Below are the code and all the weights of a small trained network. Each question names an input and a class and asks about switching units off, where a switched-off unit gives its printed mean instead of its output.

import numpy as np


def w(rows, s, z=0):
    codes = np.array(rows[::2]) - 128.0
    scale = np.full(codes.shape[1], s)
    scale[-1] = z or s
    return codes * scale


def f(y):
    return y / 2 * (1 + np.tanh(0.7978845608 * (y + 0.044715 * y**3)))


def log_softmax(a):
    a = a - a.max(-1, keepdims=True)
    return a - np.log(np.exp(a).sum(-1, keepdims=True))


def net(x, mask):
    res = np.array(x, float).reshape(1, 8) / 4 @ E
    y = f(res @ A[0][:, :-1].T + A[0][:, -1])
    res = res + np.where(mask, y, B[0][:, -1]) @ B[0][:, :-1]
    return log_softmax(res[-1] @ U[:, :-1].T + U[:, -1])


A, B = {}, {}
E = w([
[170,104,110,64,122,119,140,161,84,122,229,255],'x0',
[102,65,152,243,120,167,141,99,94,90,207,187],'x1',
[208,104,205,114,123,46,126,122,63,127,145,192],'x2',
[103,185,128,174,96,104,104,141,222,134,93,111],'x3',
[134,125,94,114,124,189,88,182,186,149,169,83],'x4',
[117,151,105,132,81,97,127,110,190,116,150,155],'x5',
[166,174,104,194,96,166,146,178,69,185,50,112],'x6',
[44,167,197,118,129,121,214,183,155,106,153,194],'x7',
],0.0099)
A[0] = w([
[191,95,144,105,119,105,41,105,238,153,162,97,9],'n0',
[214,66,60,73,125,143,52,148,46,156,140,188,4],'n1',
[98,125,194,222,116,151,158,148,53,159,112,149,17],'n2',
[141,124,49,38,142,132,99,145,198,129,151,73,148],'n3',
[96,27,87,178,141,237,125,83,115,59,249,145,195],'n4',
[95,119,134,62,155,54,117,116,170,121,138,172,3],'n5',
[96,171,120,146,79,117,145,108,136,96,200,240,44],'n6',
[12,165,91,69,161,212,165,236,169,160,152,142,185],'n7',
[255,79,45,243,123,193,70,132,54,189,131,128,152],'n8',
],0.0072,0.0032)
B[0] = w([
[195,87,92,36,134,230,176,65,73,65,151,107,171],'n0',
[173,125,182,67,201,23,125,145,84,145,85,104,209],'n1',
[138,176,40,66,172,160,162,171,105,130,152,136,197],'n2',
[185,117,43,80,152,185,130,138,79,110,140,105,195],'n3',
[88,124,254,157,148,120,48,94,192,206,80,131,245],'n4',
[148,146,90,167,20,198,58,211,119,95,122,141,163],'n5',
[183,82,154,150,110,92,54,151,146,96,130,196,192],'n6',
[111,163,24,227,32,162,168,156,146,97,133,103,210],'n7',
[139,250,92,95,89,87,59,185,137,55,96,67,245],'n8',
],0.0081,0.013)
U = w([
[120,144,214,129,154,92,93,122,116,111,108,102,87],'0',
[129,163,59,150,89,180,128,123,124,94,111,23,255],'1',
[175,88,135,50,185,148,169,102,11,107,172,134,63],'2',
[129,105,186,176,88,142,152,136,122,119,211,254,39],'3',
[37,117,202,201,136,155,151,85,188,165,96,63,61],'4',
],0.0096,0.0037)

Each question gives the input, the list of numbers given to net, and the class t.
The units are the neurons (one row each of A and B). Each row of codes is followed by its name. A weight is (code - 128) times the scale printed after its matrix; where a second scale follows, it is the last column's (A, B and U).
mask holds one flag per neuron, in row order. A switched-off neuron (its flag False) gives its mean, the last column of its row in B, instead of its output. The means were averaged over made-up inputs and are rounded, as every weight is.
A unit's drop is (log p(t) with every unit on - log p(t) with that unit switched off) / (log p(t) with every unit on - log p(t) with every unit switched off).
The circuit of an input: a set's keep is (log p(t) with only the set's units on - log p(t) with every unit switched off) / (log p(t) with every unit on - log p(t) with every unit switched off). Starting from all 9 units, units are removed one at a time, each time the one whose removal leaves the highest keep (on an exact tie, the one counted first), for as long as the keep stays at least 0.8.
units of the circuit, in order: the units of the circuit, biggest drop first
unit that matters most: the unit with the biggest drop
top k neurons: the k neurons with the biggest drops, biggest first
drop of u: that unit's drop, to one decimal
input [6,7,-2,-8,3,-8,6,3], class 0: units of the circuit, in order => n4
input [-5,7,5,0,8,5,-5,-4], class 4: top 2 neurons => n4, n1
input [-1,-1,2,-1,-8,1,-1,0], class 3: units of the circuit, in order => n8, n1
input [-6,-5,5,0,3,2,-1,7], class 4: top 4 neurons => n8, n2, n3, n0
input [-1,1,3,-8,4,-3,-4,3], class 4: units of the circuit, in order => n4, n8, n3
input [4,3,-7,6,4,-6,-3,8], class 4: top 2 neurons => n4, n8
input [7,-6,7,3,6,3,8,-2], class 2: units of the circuit, in order => n4, n1
input [-1,-2,-3,-3,-4,8,-2,8], class 3: units of the circuit, in order => n8, n6
input [-3,-7,-1,8,-6,4,6,2], class 4: units of the circuit, in order => n8, n2
input [-6,-5,7,4,0,-2,-7,-7], class 2: top 3 neurons => n0, n8, n7
input [8,-2,-8,-5,-6,7,0,-7], class 2: top 3 neurons => n3, n1, n7
input [-6,-8,4,-8,2,3,-6,3], class 2: top 3 neurons => n8, n7, n3
input [-4,5,4,7,0,-2,-1,0], class 4: top 3 neurons => n8, n3, n1
input [1,7,-1,-7,-3,7,7,-3], class 0: top neuron => n4
input [-6,-1,4,-7,-6,8,-6,-4], class 2: top 2 neurons => n4, n8
input [1,8,-2,7,-4,-3,-2,-4], class 4: top 2 neurons => n4, n1
input [4,6,-1,-5,8,-7,8,-7], class 0: drop of n4 => 0.3
input [6,4,-8,7,-1,-7,0,5], class 4: drop of n5 => 0.1
input [7,-5,1,-3,0,8,6,-4], class 2: drop of n4 => 0.5
input [-4,5,3,3,1,-2,-3,-3], class 4: unit that matters most => n1
